q927-q544: [-15  -1   1  11  19   9  -5  -3  28   6 -45  -7  -1 -10  -6  -4 -14   8
  10   3  -6  32 -15  10   5 -10 -13   3  -7  41  11  17]
q869-q466: [ -9 -26  -4   5   4  11  -6   8  45 -26 -41  13   5 -21   8  29 -30  -5
  -5   6  15  22 -12 -17  -2   4 -42   5  -1   0  15   6]
q193-q651: [ 25  30 -20  42 -32 -10   8   6 -12  -5  16   1 -25   1   1  31  -1  13
  -7  11  23 -42  28  -5 -18  -9  17  -2 -20  -7 -36  -3]
q547-q608: [ -2   4   7  18 -16 -11  -1  -8  13 -11  16  10   0   3   6  34   8  -7
 -17   2   7 -13   9 -12  -5  -3 -17 -11  40   4 -33 -16]
q927-q544: [-21   9  11  18 -16 -13  -1  -3  -2  -1  22  19 -11  -6  20  25  19  -6
  12  -7  -6  -3 -16  15  -1  -8   9   1  17  25 -25   4]
q547-q608: [ 29   0  -5  -6   3  18   7 -19  -5  11  -7 -22   0  19 -17 -30  21   3
 -24   4  22 -18  11 -16   0  11  13   1   7 -18  18 -11]
q927-q544: [-12  13  10  21   9 -10  -5 -11  17   9 -14 -11   6   1 -13   4   5   1
 -11   8  -5   6  11   2   6  -9  -9 -12  34  49 -19  -1]
q927-q544: [ -2  10  -3 -10  12 -13 -11  -4 -19   7   4 -13  13  16 -21 -21   0   6
 -10  15 -11   8  11   7   1   4 -11 -19  26  15  -7  -9]
q927-q544: [  7  36  -7  23  -4 -11   8 -24  -6  27   8 -16  24  -8 -28  23  32  -1
 -11  12  17 -39  53  -8  -1  -5  20  -9  23  21 -42 -22]
q193-q651: [  7  13  -4  24 -10  -8   3  14   0  -5   4  -2 -19   0   4   9 -18   8
   1   1  -3 -11  11   2  -4 -12   8   0 -21   7 -15   9]
q869-q466: [ 22 -10  14 -17  14   3  -1 -23  17  -1   2 -26  23  34 -28 -16   4  -6
 -54   6   2  -3  29 -35   6   6 -39 -26  74 -19 -11 -38]
q193-q651: [ 33  35  -6  11  -8   2  10 -36 -20  28  19 -26   1  30 -29  -8  38  12
 -25   6  12 -32  34  -8  -7  -6  13 -16  35 -10 -38 -32]
q869-q466: [  0 -11   1  14  -3  19   0  -9  38 -11 -32   9 -18  -1  11  18 -10   6
   0  -4   7  25 -29  -4  -6  -9 -29   5   3   3   2   5]
q193-q651: [ 16 -15  -3 -26 -18  13   4  -9 -11 -12  28  19  -7  17  16   9  11  -1
   0 -13   4   0 -23  -8 -12   7 -15   1   8 -67  -3 -21]
q927-q544: [ 21  12 -24  -5 -10   7   1 -10 -12   3   1   2   4   5 -12  14   2  12
   1   9  16  -9  11  -5 -16   2 -11  -4  -8 -37 -15 -18]
q869-q466: [  7   1   8  -6   4  13   7 -10 -11  16   3 -12 -14  13   2 -35  21   2
   3 -11  -3  -2 -16   8   6   1  30   9 -10   3  20   8]
q547-q608: [ 20  12  21 -21  -8 -13  11 -16 -20  10  67  -9  13  35  -7   3  18  -8
 -26 -18 -28 -25  34 -16   2 -10  -6 -23  56 -49 -51 -45]
q547-q608: [  0  -8  15 -34  30  -6   8   3  19  12   6 -19  56 -12 -26   9 -23 -18
 -12 -11 -26  -3  60 -29  18  -6 -20 -10  18 -27 -15 -27]
q547-q608: [ 15  41 -28  14   9  -9  -4   0  -8  18 -19 -20   9   3 -37  13 -32  30
   9  20 -13   8  41  10 -12 -23 -21 -20 -17   5 -43 -11]
q193-q651: [ 15 -11  11  13 -26  -5   7  19   0 -27  34  12 -35  16  30   9 -14  -4
 -14 -14  -3 -18  -9 -11  -5  -3   2   2  -3 -30  -7   3]
q193-q651: [ -4 -20  23 -23  -1   9   7   1  -4  -2  27   9 -13  11  25 -19  12 -12
   7 -28 -20   8 -32   4   9   0  13  10   1 -24  17   3]
q869-q466: [ -2  24   0  18  -3 -14  -3 -11  -7  11   9  -7   0   9 -12   7  11   7
  -6   9  -5  -6  14   8  -2  -9  -1 -15  27  27 -32  -9]
q547-q608: [ -6 -29  24 -37  28  22   1 -11  35   1 -18  -5  10  13   1 -17 -17  -4
  -1 -24 -34  50 -26  -7  13 -10 -41  -3  24 -21  14  -8]
q927-q544: [ 12 -20 -18 -37   1  -5  -4  20 -33 -12  16   1  28  -6  -8 -18  -6 -12
 -10  14  21 -25  23 -18  -1  33   9   3 -20 -47  35  -7]
q927-q544: [  1  19 -17  -5  15   9  -7 -13  -6  21 -28 -10  -1   8 -21 -14  -7  25
  20   8 -13  34 -12  24  -7 -13 -14  -7 -13  10  -6   1]
q193-q651: [ -1   4   5  11 -11 -16  -3  10   2 -14  18   8  -7   7   7  20 -16   0
  -8   0 -11  -2   6  -2  -4  -8 -17 -12  17  -2 -26  -6]
q547-q608: [ 19   1 -33 -41  33  39  -7 -36  -8  32 -60 -24  26  10 -45 -45  13  25
  11  17  17  39 -15   8  -7  12 -19   0 -15 -23  38 -12]
q927-q544: [ 17  29 -25 -11  -1   5  -6 -19 -30  19   3  -4  -4  24 -21  -7   3  30
  15   9 -11  18  -6  22 -18 -11 -17 -16  -2 -26 -28 -18]
q547-q608: [ -7   4  -9  -9  16   2  -5  -1  10   7 -23  -4  19 -10 -15   8 -19   7
  12   6 -10  22   9   4   0  -7 -22  -5  -7   3  -5  -3]
q869-q466: [-13   8  -7  10   1 -16  -7   7  -6   0  -3   1  15 -16  -8  11   0  -4
   1  16   8  -9  18   3   1   6   5  -3   2  28  -5   4]
q869-q466: [-16  -5  -5  10   2  -1  -7   5  29 -13 -26  14   7 -20   4  35 -23   1
   9   6   1  21  -5  -1  -4  -6 -33  -1   1  13 -10   3]
q869-q466: [-10  -1 -18  -3 -10  15   0  -9  -1   2 -14  25  -1 -23  13  26  15   3
  33  -2  17  10 -30  14 -11   4   3  18 -29 -13   7   6]
q547-q608: [-12  20  -7   8 -12 -22  -7   0 -12  -1  21  16  10  -6  -1  39  -1   3
  10   7  -9  -2  13  10 -10  -9 -16 -14  18   3 -45 -14]
q869-q466: [ -4  -8  -1 -51   6   1   2   5  -5   0  28  21  30  -7   4  32 -26  -2
  30 -22 -40  26   4   1  -5 -13 -38  -5  -8 -76 -29 -28]
q193-q651: [ 12  15  -7  11   2  -3   1  18   3  -2  -5  -8 -22  10  -3   2 -46  22
  12  -4 -30  18   6  10  -6 -27 -16  -8 -31  -8 -22   7]
q193-q651: [-28 -15  26   2  -5 -16  -3 -12   2  -4  23   9  22 -11  11   4  51 -35
 -23   2  21 -27   0 -11  15  25  22   2  59  40  11  -4]
q547-q608: [ -8  10 -19  16 -22  -4  -9  -9 -21  -5   3  21 -11  -4   9  15  30   5
   9  17  30  -9 -25  16 -15  14  10   3   2  13  -1   4]
q869-q466: [ 24 -30   3 -43   8  18   3 -12   3  -7   5  -9  26  16 -11 -19   7 -14
 -32  -2  16  -8  11 -35   3  23 -20  -3  27 -61  26 -28]
q193-q651: [ 11  42 -24  51   8  -7   3  10   3  21 -42 -32 -10 -16 -30  -2 -24  25
   6  23   9 -16  44  10  -2 -19  26   0 -49  58 -13  24]
q927-q544: [-16 -10  11  -8 -13 -15  -3  14 -20 -13  37  21  -7  -1  25   2  10 -13
   8  -9  -8  -8 -18   9   2   9  15   4   4  -4   3   6]
[  2  -5  -8   9  -9  -3  -6   1  18 -19  -9  11   6  -5   0  34 -14  -1
 -13  11  15   0   7 -15 -10   2 -35  -8  18 -11 -16 -12] => q869-q466
[ -8 -17  17   6   2   0   7  11  19  -8  -2   0   1 -15  13   1  -1 -18
  -7  -9   4 -12   4 -13  12   4  16  12  -5  13  19  13] => q927-q544
[ 31   8   5  19 -23 -28   3  29 -25 -23  51 -12 -24  31   3 -10 -22   0
 -41   7  -3 -46  40 -20  -4   1  10 -18  10 -19 -22  -7] => q869-q466
[-17 -26  22 -26   3   1  -1 -12  19  -9  16  17  26  -5  12  19  17 -25
  -9 -14  -4   7  -9 -16   8  10 -23  -1  48 -17  -1 -20] => q547-q608
[  4  -7   7  -1   4   9  -1  -9  31  -8 -14   1  -1   9  -1  16 -17   4
 -10  -6 -10  23  -6 -11  -2 -13 -42 -10  26 -11 -16 -13] => q869-q466
[-26  -5  15 -19   7 -15  -5   3  12  -4  19  18  24  -9   7  34 -16 -10
  14 -13 -36  25   1   4   4 -13 -36 -12  29  -9 -34 -16] => q547-q608
[ -9   4  12  -1  16  -9  -5  -3   6   7  -3 -13  10   8 -12 -11  -6   0
  -8   1 -20  13   9   2   9  -7 -11 -13  26  26  -9  -3] => q193-q651
[ -4  19   7  16  -4   3   5  -7  -4  16   4   0 -29   9  10  -6   7  14
  23 -15 -22  14 -23  26  -1 -23  18   4 -14  19 -16  13] => q869-q466
[  9  24  -8  20 -18 -11  -2  -8 -11   0  19   3 -12  15  -4  20   7  11
  -7   8   1 -12   9   4 -13  -9  -8 -15  21   0 -40 -14] => q547-q608
[  8   4  14  16  11  -8   7  14  33  -3  -8 -19   4  -1 -10  14 -42  -1
 -18  -6 -22  -2  42 -20   9 -23 -19 -10   4   7 -25  -3] => q547-q608
[  6   9 -18  18 -13  15  -9 -26   2  -2 -24   8 -23  16  -1   4  21  20
  -2  16  26  16 -38  12 -18   3 -19  -4  18  10  -3  -2] => q547-q608
[ -2 -19   7 -30  18  -5  -1  15  -4  -3   5  -9  27  -5  -8 -20 -16 -14
  -9  -1  -9  -2  22 -14  13  12  -1  -1  -2 -15  23  -3] => q869-q466
[  2  28 -22  -5   5  -6  -8 -23 -10  18  -6  -3  29   2 -32  24   6  15
   5  18   1   9  23   6 -13  -6 -29 -20  25  -5 -41 -29] => q193-q651
[  2 -23   1 -10  10   6  -4   4  21 -14 -20  -4  17  -6  -6  -2 -12 -11
 -21   7  15   2   8 -23   5  14 -21   0  13  -7  23  -4] => q869-q466
[  0  16 -22 -20  16   3  -6   0 -26  20 -13  -7  11  -1 -20 -18 -12  20
  30   8 -16  23  -1  25  -5  -5   0  -2 -34  -7   3   2] => q547-q608
[  4   0   9 -30   6   8  -1 -14 -14  10  19   0  -8  30   1 -22   6  10
   9 -17 -32  29 -28  15  -1 -10 -15  -9  16 -30  -8 -14] => q547-q608
[ -2   1  11   2   9  -6   1   0   2   6   2 -13   6   3  -7 -13   2  -5
 -11  -1  -6  -5  13  -4   9  -1   8  -4  13  18   1   1] => q927-q544
[ -1  -7  15 -10   8   5   2   5   7   0   5  -2 -16  16  10 -16 -17   5
   7 -18 -32  26 -21   9   5 -15 -10  -2  -1  -8   0   5] => q547-q608
[  9 -11   8 -20   7  21   5 -18  17   4  -6  -1  -2  14   1  -4   2   3
  -1 -17 -11  22 -19  -6   0  -8 -22   0  13 -32   0 -13] => q869-q466
[ 13  -8  11   0  -4   2   3  -7   1  -5  12  -8  -4  18   1 -14  14  -7
 -27  -2   9 -15   3 -16   3   8   3  -4  27  -7   5  -9] => q193-q651

q668-q364: [ 15 -10  25 -10  -4 -23 -13  -2   5  -2   5  -3 -11 -12   1 -17   4  -7
   3  -9  17   4   2   6  -2 -19 -23  20 -16 -12  -9  11]
q216-q540: [-11   2   0  25  -1  25  10  -8   5  -7   1  -4   1  -1   3  13  15  -8
   9  -4  -1  -6   4  -6  -4   9  15  -2   4  10  -6   7]
q303-q735: [  3  -8  -9  39 -11 -28  20  21 -38   6 -21  -8  -5   8   4  12  18  22
 -14  14 -24  -4 -10   4  -5 -11 -41 -40 -22 -32  13  22]
q216-q540: [ -6  13   0  -2   4   6   5  -2  -6 -10   7  60  23   1 -12  -3  14 -18
 -18 -17 -17  -8  22  -2  10   6   6  13 -22  -8  13 -27]
q308-q325: [ -3  -1   0  -1   4   8  10  -2  20  -1   9  -2   3  -4   6  10   0  -9
   1   0   6  -3  -1   9   3  -3  -2  16   5 -11  -7 -15]
q303-q735: [ 11  28  11 -26  15  -1 -10 -11  17 -12  16  33  23  -6  -4  -8   5  -3
  -2   0  11  12  25  -6   6  11 -27  18  -8 -28  16 -24]
q668-q364: [-11  18  -4 -13  -6  20   1  33 -28  26  -1   0 -15  46   6 -21 -19  13
   5 -24   8   3   2   2  22  24  34 -15  33   1  15 -21]
q303-q735: [  5   7  -7 -17  17  10 -11 -31  33 -15   9  10  24 -26  -9  10  -9  -8
   2  17   0   6   4 -11  -9   5   3  17   3  18  -6  -6]
q308-q325: [  7  11  20 -46   6   2 -29  -7   3   1  17  54   9   1 -18 -40 -15 -23
  -6 -34  11   1  21  -3  15   2  27  39  -6  17   2 -26]
q216-q540: [ 25  31  13  -7  24   6  -7 -11  13   5  14  39  27  -2  -8 -16 -13  -2
   0  -5  11  14  13 -11  11   8 -40  16   4 -33   4 -15]
q308-q325: [  2  15  10  33   9  33  15  -4   5   9   9  -2   1  16   7   2   6  -4
  17 -11  13  -4   4  -1   4  11 -13   2  19 -18  -2  -1]
q330-q404: [ -5   4  -4   4  -1  17   7  12   7   9  -1 -14  -4   3  10   5 -13   3
   6  -6   6   7  -8  -7   9  11  21  -2  24   3 -16  -2]
q308-q325: [-20 -25  -4 -19  -4   9  -1 -24  18 -12  13  -2  -8   0  -7   6  10 -29
   3  -4   1 -28   4  28 -11 -15  35  31  -8  37   4 -20]
q216-q540: [ 24  32  15  42  32  49   9 -23  37  11  15  -5  21  -7   7   5 -16  -3
  29   0  27  16  -3 -23   3  18 -37  12  39 -25 -25  12]
q303-q735: [ -7  -9 -12 -17 -13 -26   6  26 -14   2  -9  16  -1  -2   1   2  -5   3
 -25  -3 -18   0  -5   6  11  -8  12  -5 -14  -8   0 -15]
q668-q364: [ -9   8  -7   7   7  28   8 -10  14  -2   7  -7   5   7   3  12   2  -4
  11   2   5  -5   3   1  -2  12  12   3  18   7   2 -10]
q330-q404: [  1  -4  -8  -3  -1  -1  -3   7 -22  22  -6 -34 -22  34   1 -12 -16  20
  12   7   7  -5 -13  14  -3   0  -4 -22  22   8  18   5]
q308-q325: [ -1  -8   9  34 -16 -10  19  27 -12   2 -11 -10 -11  -7  16  10  16   3
  -6  -9  -5   4  -7  -4   6  -7 -11 -11 -11 -28 -18  18]
q303-q735: [ -2  -3 -26 -30   2  -4  12  30  14  24  -2  -8   0   3  10   8 -49   9
 -16   4  -3  11 -27   8  23   0  25   4  34  -5 -19 -32]
q216-q540: [ 20   1   4   4   3 -31 -17  -8 -32   2 -12  11   3   3 -16 -18   4  17
  -5  13 -11   2   2  -5 -12  -9 -44 -24 -24  -6  23  25]
q216-q540: [ 13  21   8   8   7  19  -8   8  13   7  -4 -16   4 -13  10  -3 -22  14
  15  -2  17  30  -7 -35   9  22   6  -8  31  -1 -29  22]
q330-q404: [-10 -15 -33  19  -2  -8  24   8 -25  14 -13  -4  -1  22  -5  17  -4  11
 -16  18 -31 -21 -19  22  -4 -11  -7 -28  -1  -1  20  -8]
q668-q364: [  8  15  21  -2   0   8  -5  16  -7  12   6  14  -5  13   4 -24  -6  -2
   5 -27  16   9   9  -7  16   8   0   9   9 -17  -5  -4]
q330-q404: [  9  16  14  24  -2 -10  24  30 -18  16   2 -17 -13  32  21  -1  16  20
   6  -3  16   4   4  16  10   1 -62 -18   3 -74  20  -6]
q330-q404: [ 10  -1  -3 -22  13   6 -19 -15   1  16   5  11   2   9 -16 -23 -33  -5
   3  -4   4  -3  -7   3   1  -3  13  12  16  29   0  -6]
q668-q364: [ -7  -2   8  21  -5  17  -3  -8 -18   2  -1  -9 -13  19  -3  -8  16  -2
  15 -10   4 -12   6   1  -8   5   9  -9   1  17  11  15]
q303-q735: [ 18  48  15 -37  18   4   0  24  11  17  22  23  12  28  12 -22 -19  14
   3 -14  32  25  20   1  31  23 -40  14  25 -69  20 -49]
q308-q325: [ 26  26  15  25  -2 -20   4  37 -28  14 -14  18   7  -2   9 -14  -5  26
 -10  -9  -2  31  -1 -29  19  10 -45 -28  -5 -56  -9  22]
q216-q540: [  8  -6  -1  28  13  15  17 -14  16  11   7  -9   2   3   2  10  -7  -8
   8   5   4 -11 -13  13  -4 -12 -25  10  12 -12  -9   0]
q330-q404: [ -5  -4  -4  31  11  39  24  -9  24  10  12  21  12  -3  -1  13 -10 -30
   0 -17  -4 -17  -9   7  10  -4  19  29  16   3 -27 -18]
q308-q325: [  2  -2  -5 -36  -4 -21  -5  16  21  -6   0   4   6 -26   6   5 -17   1
 -16   4   1  19  -5  -7  11  -2  14  14  -1  -5 -20 -13]
q668-q364: [ -9  -6 -14 -29 -12 -28   0  18   0 -11  -8  -9  -2 -10   7  13   3  12
 -16  15  -9   9  -1   2   2  -1   7 -10 -11  -6   6 -10]
q216-q540: [  1   2  -5 -36   2  -2   5  25  26  14   9   8   2  -8  10  -1 -37  -6
 -13 -12   9  14 -12   4  26  -1  23  27  22 -13 -26 -35]
q668-q364: [ 17  23   6 -18   7 -17   3  22  23  -5   4  40  28 -33   7   3 -14   0
 -24  -5  -1  31   5 -23  25   6 -19  17  -8 -47 -24 -19]
q668-q364: [ -7  -9 -18 -11   5   3   5  -9  15   0   2 -18   0   0   1  15  -9   1
   1  17  -2  -7 -10  13  -6  -4   6   2  11  12   3 -12]
q330-q404: [-14  -2  -7 -23 -18  -4 -19  12  -1 -13 -15 -43 -16 -13  11   6  -2  20
   9  11   5  21  -4 -24  -6  19  47 -24  12  37 -10  24]
q668-q364: [ 12   6  10   0 -15 -40  -8  31 -32  -6 -18  37   7 -18  -3 -14   9  12
 -28 -10 -20  20   7 -24  12  -2 -14 -18 -36 -24  -5  18]
q303-q735: [-12 -12  -5   1 -17   4 -16   8 -26   3 -18 -26 -21   6  -2  -9  -5  11
   8  -4  -5   2  -9 -15  -6  10  51 -26  10  51  -6  31]
q330-q404: [  4  14  -5   4  11  29  12  14  17  22   7  13   9   4   6  -1 -36  -6
  -1 -16   6   9 -13  -8  24  12  20  14  37  -7 -27 -20]
q308-q325: [-16 -29  11  27 -15  -1   9  -9 -21  -5   1   4 -20  14  -7  -3  35 -23
   1 -18  -9 -35   6  27 -12 -23   8   8 -29  15  11   7]
q303-q735: [-11  -6  13 -23  -7  10 -14  -4   7  -6  10   9  -9   0  -3 -15   2 -20
   5 -24  11  -6  11   3   4   1  42  26  -1  28  -7 -10]
q308-q325: [ -3  -5  -6 -12   5   1 -11 -21  -5  -3   3   4   1  10 -14  -7   1  -3
   3   6  -4 -13   5  10 -11  -3   4   1  -4  24  20  -4]
q303-q735: [  2   9   8  -1 -11 -39  -3  11 -34 -21  -8  41  12  -4  -7  -5  40   8
 -24   1 -22   2  27  -5  -2  -3 -36 -17 -54 -34  32   1]
q330-q404: [ -6   4 -13 -11 -11  -7  -2  26 -15   9 -14 -37 -16  13  13   2 -12  29
   4  11   2  16 -11  -8   4  15  15 -32  21   3   4   9]
q216-q540: [ 28  11  -6  18  13   1   6  24   5  30 -11  18  17 -19   1  -6 -54  10
 -14  -5  -8  27 -31 -29  24   1  -8  -4  26 -17 -47  13]
[  7  12  30  32  11  29  21 -10  35  -7  24  36  16 -16   7   5  19 -37
   5 -29  17  -5  16   1  13  -4 -22  47  -7 -41 -26 -16] => q330-q404
[  9 -11 -43  15  16 -22  12 -26  20 -17 -18   2  38 -47 -12  46 -10  13
 -25  59 -43   4 -24 -12 -21 -13 -31 -22 -17   6  -8  15] => q303-q735
[ 12  13  16 -40 -15 -63 -31  13 -25 -28 -12  -7  -3 -14   3 -14  31  34
  -9  20   4  29  26 -18 -11   5 -44 -29 -44 -29  34  22] => q330-q404
[ 16  12  15  29 -23 -29 -15  45 -64  11 -36   5 -11  -1   2 -27   2  36
 -10 -14 -15  31  -3 -46  10  14  -6 -57 -15 -10  -9  59] => q308-q325
[  8 -10   9 -13   0 -37 -18 -26 -17 -20   0  19   4  -6 -19 -11  29  -3
  -8  13 -10 -13  18  12 -22 -20 -39   0 -48   0  34   9] => q330-q404
[-21 -39   3  17 -28  -1  19  34 -23  22  -7 -23 -42  22  11  -5  -1 -14
  -3 -31  -2 -24 -21  29  11 -23  44   5   4  14 -20   1] => q303-q735
[ 16   3   1 -32   8 -25  -9   5   3  10   5  15   4   2  -5 -15 -20   4
 -11   3   5   6  -2  11   8 -11 -26  12  -3 -21   7 -18] => q216-q540
[ 17  -1  16  23  13   6  -1 -26  21  -7   8  14  14 -25  -6   1   6 -17
   5   0   5  -1   2  -6  -8 -12 -29  21 -11  -7 -18  15] => q668-q364
[-12  -8 -23   2   1  20   7   1   8   7  -6   0   5  -5  -3  13 -23  -5
  -6   2 -15  -3 -17  -6   5   6  45  -1  21  33 -19  -5] => q330-q404
[ 13 -11  -7  -8  -2 -30  -4  14 -15  15 -11   3  -3  -2  -5  -9 -22  11
 -16   6 -11   4 -17   5   4 -17 -15  -9  -6  -5  -4   6] => q216-q540
[-10   0   8  22 -17  17   1  21 -10   1 -12 -20 -15  -5  13   1   2   5
   9 -17   4  13  -5 -25   7  16  41 -15  14  18 -28  28] => q308-q325
[-31 -17 -14  36  -6  51  14 -23  12  -6  -1 -58 -20  13   9  29  16  -7
  33   9   5 -22 -10   7 -22  12  49 -11  30  52  -5  18] => q308-q325
[-19 -18   1 -12  -6 -13   2 -28 -10 -21  13   3 -10  23 -11   4  48 -16
   1   7  -4 -40  24  44 -24 -19 -17  11 -38   3  53 -23] => q216-q540
[  5   5   4   6   9  20   1  -6   4  15   8   1  -2  15  -2 -10 -14  -6
  11 -10  11  -5  -3   5   4   2   2  10  20   3  -3  -6] => q668-q364
[  6  18  11  -1   6  19 -19  -6 -17   8   2  18   3  16 -11 -27  -8   1
  11 -17   7   5  12 -17   4  17  13  -4  11  18   8   7] => q308-q325
[ -4   5   1 -23   6  15   6   4  43  -3  15   1   8 -17  12  11 -16 -15
   0  -7  16  10  -1   0  14   5  21  33  19  -7 -26 -29] => q308-q325
[-28 -41 -33 -25 -10 -12   7 -18  30 -21  -3 -49 -11 -21   4  41   5  -6
  -4  37 -12 -18 -19  26 -24 -19  35   5  -3  43  -3  -7] => q308-q325
[  8  11   2  25  11  31   3  -4   4  22   1 -43 -12  21  10  -2 -19  15
  31   4  23   6 -14  -5  -2  13 -10 -14  44   1  -7  18] => q303-q735
[-16 -29 -11  -4 -12  -8  11   3   3   1  -1 -31 -22   7   6  13   5  -5
   0   6  -2 -19 -13  29  -7 -18  15   4  -1  13   1  -7] => q216-q540
[ -1  13  -3  -7   0  12   1  20 -15  20   0   8  -4  26   2 -15 -19   7
   0 -16   3   4  -2  -1  17  13  17  -7  22  -3   5 -15] => q668-q364
[ -2  15   3  -8  18  38   9 -15  42   2  25   4  11   3   6   8 -11 -19
  14  -8  22  -2   5   7   9  10   7  35  29  -8 -10 -33] => q308-q325
[-10   6 -14 -44   2  -1   6  13  33  -2  11 -19   1  -1  16  16 -17   4
  -3  11  14  11  -3  12  11   8  14  15  22 -14  -1 -39] => q668-q364
[-25 -23 -18  28 -38 -21  -4  27 -64 -12 -42   6 -13  -8  -9   5  24  14
 -25  -3 -51  -4  -6 -27  -8   4  59 -56 -35  51  -2  48] => q216-q540
[  0  12  -1 -16   0  12  -7  18  -4  18  -1 -18 -11  19   8 -13 -26  14
  10  -8  15  14  -6  -7  13  17  22  -8  34   6  -3  -4] => q303-q735
